Below are the code and all the weights of a small trained network. Each question names an input and a target symbol and asks about switching units off, where a switched-off unit gives its printed mean instead of its output.

import numpy as np


def w(rows, s, z=0):
    codes = np.array(rows[::2]) - 128.0
    scale = np.full(codes.shape[1], s)
    scale[-1] = z or s
    return codes * scale


def norm(h):
    return h / np.sqrt((h * h).mean(-1, keepdims=True) + 1e-5)


def softmax(a):
    e = np.exp(a - a.max(-1, keepdims=True))
    return e / e.sum(-1, keepdims=True)


def log_softmax(a):
    a = a - a.max(-1, keepdims=True)
    return a - np.log(np.exp(a).sum(-1, keepdims=True))


def net(x, mask):
    ids = ['ΓΣΩδεηθ'.index(c) for c in x.split()]
    T = len(ids)
    res = E[ids] + P[:T]
    u = 0
    for l in range(2):
        r = norm(res)
        for j in range(3):
            rows = slice(2 * j, 2 * j + 2)
            q, k, v = (r @ M[l][rows].T for M in (Q, K, V))
            z = softmax(np.where(np.tri(T) > 0, q @ k.T / 2**0.5, -1e9)) @ v
            o = O[l][rows]
            res = res + np.where(mask[u + j], z, o[:, -1]) @ o[:, :-1]
        u += 3
    return log_softmax(norm(res)[-1] @ U[:, :-1].T + U[:, -1])


Q, K, V, O = {}, {}, {}, {}
E = w([
[137,3,134,126,199,239],'Γ',
[216,122,199,148,93,59],'Σ',
[80,226,182,143,65,102],'Ω',
[230,146,195,115,52,149],'δ',
[86,117,203,251,68,201],'ε',
[78,135,204,171,94,36],'η',
[138,212,193,135,23,170],'θ',
],0.00039)
P = w([
[135,145,255,18,234,129],'0',
[127,166,255,83,210,132],'1',
[126,154,241,125,166,137],'2',
[123,142,224,143,134,136],'3',
[122,134,211,154,110,133],'4',
[120,132,194,164,91,134],'5',
[124,125,178,171,77,130],'6',
[124,123,162,176,66,126],'7',
[128,121,143,181,62,119],'8',
[133,124,124,186,57,117],'9',
[137,124,103,190,56,110],'10',
[141,125,80,199,59,104],'11',
[140,124,49,202,64,100],'12',
[148,121,35,212,69,100],'13',
],0.00044)
Q[0] = w([
[194,168,192,208,24,123],'0.h0',
[78,131,35,34,214,132],'0.h0',
[129,189,165,140,87,86],'0.h1',
[131,75,88,115,168,165],'0.h1',
[145,148,204,254,39,93],'0.h2',
[108,65,102,117,161,213],'0.h2',
],0.0077)
K[0] = w([
[125,126,28,186,94,105],'0.h0',
[135,141,250,65,154,131],'0.h0',
[122,114,60,181,128,161],'0.h1',
[127,144,191,78,129,98],'0.h1',
[152,125,1,201,95,118],'0.h2',
[86,100,158,113,193,158],'0.h2',
],0.0062)
V[0] = w([
[247,223,115,87,146,75],'0.h0',
[11,124,148,112,165,42],'0.h0',
[220,73,105,92,97,154],'0.h1',
[225,193,149,145,159,145],'0.h1',
[201,170,128,62,96,233],'0.h2',
[223,14,138,141,187,106],'0.h2',
],0.0014)
O[0] = w([
[81,100,164,174,76,155,2],'0.h0',
[171,134,103,113,32,155,98],'0.h0',
[187,142,137,155,122,164,81],'0.h1',
[150,112,125,65,125,126,221],'0.h1',
[75,78,92,161,133,3,132],'0.h2',
[69,182,96,109,102,177,146],'0.h2',
],0.0019,0.00057)
Q[1] = w([
[121,95,72,155,138,155],'1.h0',
[254,165,200,236,48,53],'1.h0',
[202,185,198,183,22,38],'1.h1',
[138,117,163,147,93,134],'1.h1',
[96,103,100,103,144,139],'1.h2',
[115,111,85,122,128,142],'1.h2',
],0.0083)
K[1] = w([
[68,59,3,80,187,168],'1.h0',
[194,162,31,246,65,98],'1.h0',
[149,142,49,186,121,123],'1.h1',
[178,169,98,209,79,89],'1.h1',
[60,107,118,58,145,167],'1.h2',
[49,64,24,75,171,195],'1.h2',
],0.0039)
V[1] = w([
[77,225,126,116,84,132],'1.h0',
[128,72,137,175,124,219],'1.h0',
[125,247,106,159,158,70],'1.h1',
[6,102,117,177,91,132],'1.h1',
[73,197,173,114,148,96],'1.h2',
[40,78,109,31,162,177],'1.h2',
],0.0018)
O[1] = w([
[169,46,102,129,190,116,137],'1.h0',
[93,176,196,60,113,48,127],'1.h0',
[146,78,249,60,58,111,82],'1.h1',
[204,143,150,96,167,154,77],'1.h1',
[129,152,41,110,132,142,254],'1.h2',
[178,120,135,181,75,100,51],'1.h2',
],0.0019,0.00089)
U = w([
[188,213,154,12,169,24,14],'Γ',
[237,177,122,51,19,215,82],'Σ',
[161,162,54,171,247,200,252],'Ω',
[51,179,115,216,36,11,104],'δ',
[22,188,156,110,81,214,139],'ε',
[147,39,173,140,189,1,17],'η',
[222,26,180,98,81,112,140],'θ',
],0.0087,0.0019)

Each question gives the input, a string of symbols that net reads in full, and the target symbol t.
The units are the heads (2 rows each of Q, K, V and O). Each row of codes is followed by its name. A weight is (code - 128) times the scale printed after its matrix; where a second scale follows, it is the last column's (O and U).
mask holds one flag per head, layer by layer. A switched-off head (its flag False) gives its mean, the last column of its rows in O, instead of its output. The means were averaged over made-up inputs and are rounded, as every weight is.
A unit's drop is (log p(t) with every unit on - log p(t) with that unit switched off) / (log p(t) with every unit on - log p(t) with every unit switched off).
The circuit of an input: a set's keep is (log p(t) with only the set's units on - log p(t) with every unit switched off) / (log p(t) with every unit on - log p(t) with every unit switched off). Starting from all 6 units, units are removed one at a time, each time the one whose removal leaves the highest keep (on an exact tie, the one counted first), for as long as the keep stays at least 0.8.
circuit, biggest first: the units of the circuit, biggest drop first
unit that matters most: the unit with the biggest drop
which heads matter: for each layer, one digit per head in row order, 1 if its drop is at least 0.15 and else 0, layers parted by /
input Σ Σ η η δ δ Σ θ θ θ Γ Γ θ ε, target Ω: unit that matters most -> 0.h0
input Ω Σ θ Γ η η, target Σ: circuit, biggest first -> (0.h0; 0.h2)
input Ω Σ θ δ η Ω η η ε δ, target Γ: which heads matter -> 101 / 001
input Γ Σ η θ δ Γ Σ Γ η Σ Ω Γ Ω Σ, target θ: which heads matter -> 110 / 010
input Σ η η θ Γ η δ ε Σ Γ η Γ η θ, target Σ: which heads matter -> 010 / 111
input Ω η ε Γ δ η θ ε Γ θ Σ Ω, target ε: which heads matter -> 101 / 111
input η δ ε Γ δ Γ Γ Ω Σ Γ ε η Γ, target δ: circuit, biggest first -> (1.h0; 1.h2)
input Γ Γ Γ δ δ Ω θ Γ Ω θ Σ η η, target Σ: which heads matter -> 101 / 010
input ε Γ Σ, target Ω: circuit, biggest first -> (1.h0; 0.h2)
input Σ Γ η Σ δ θ δ η Σ η, target ε: circuit, biggest first -> (0.h2; 1.h2)
input Γ η Γ Γ, target δ: circuit, biggest first -> (1.h2; 1.h0; 0.h2)
input Σ θ Γ η η ε Γ η Σ θ Γ Ω η, target θ: circuit, biggest first -> (1.h1; 1.h0; 0.h2)
input Γ Γ η δ η δ Ω η Σ Σ θ, target ε: which heads matter -> 100 / 001
input Σ Ω δ Σ η η Ω Γ Σ Γ Ω θ, target θ: unit that matters most -> 1.h1
input Γ δ Γ Γ Ω Γ Γ η ε θ Σ ε, target ε: which heads matter -> 101 / 111
input Γ Ω θ Ω Ω, target θ: circuit, biggest first -> (1.h1; 1.h0)
input η Γ δ Σ Σ ε θ Σ δ Γ Γ Γ η ε, target ε: which heads matter -> 001 / 101
input η Γ Γ θ Γ Γ Γ Γ Ω Γ θ Ω θ η, target η: which heads matter -> 000 / 011
input Γ Γ η Ω, target Σ: circuit, biggest first -> (0.h0; 1.h1; 1.h0)
input Γ θ Ω η θ Γ Σ, target Ω: circuit, biggest first -> (1.h0; 1.h2)
input δ Γ Ω δ ε Ω ε η Σ, target Σ: circuit, biggest first -> (0.h2)
input Σ θ Γ ε Γ η θ θ Ω δ Γ Γ Γ θ, target Ω: circuit, biggest first -> (0.h0; 1.h0)
input Γ θ ε Ω, target Γ: circuit, biggest first -> (1.h1; 1.h2; 0.h2)
input Γ δ Γ ε, target Ω: which heads matter -> 101 / 011
input Γ η Γ ε Γ Σ η Γ θ, target Ω: circuit, biggest first -> (1.h0; 0.h0)
input ε Γ ε δ Σ Ω Γ θ Γ η Σ Σ δ, target ε: circuit, biggest first -> (1.h2; 0.h0; 1.h1)
input Γ η Ω Γ Ω ε Σ δ Ω Σ, target θ: circuit, biggest first -> (1.h1; 1.h0)
input Ω Σ Σ Σ θ ε Ω η, target θ: which heads matter -> 100 / 110
input Γ η Γ δ δ, target δ: unit that matters most -> 0.h2
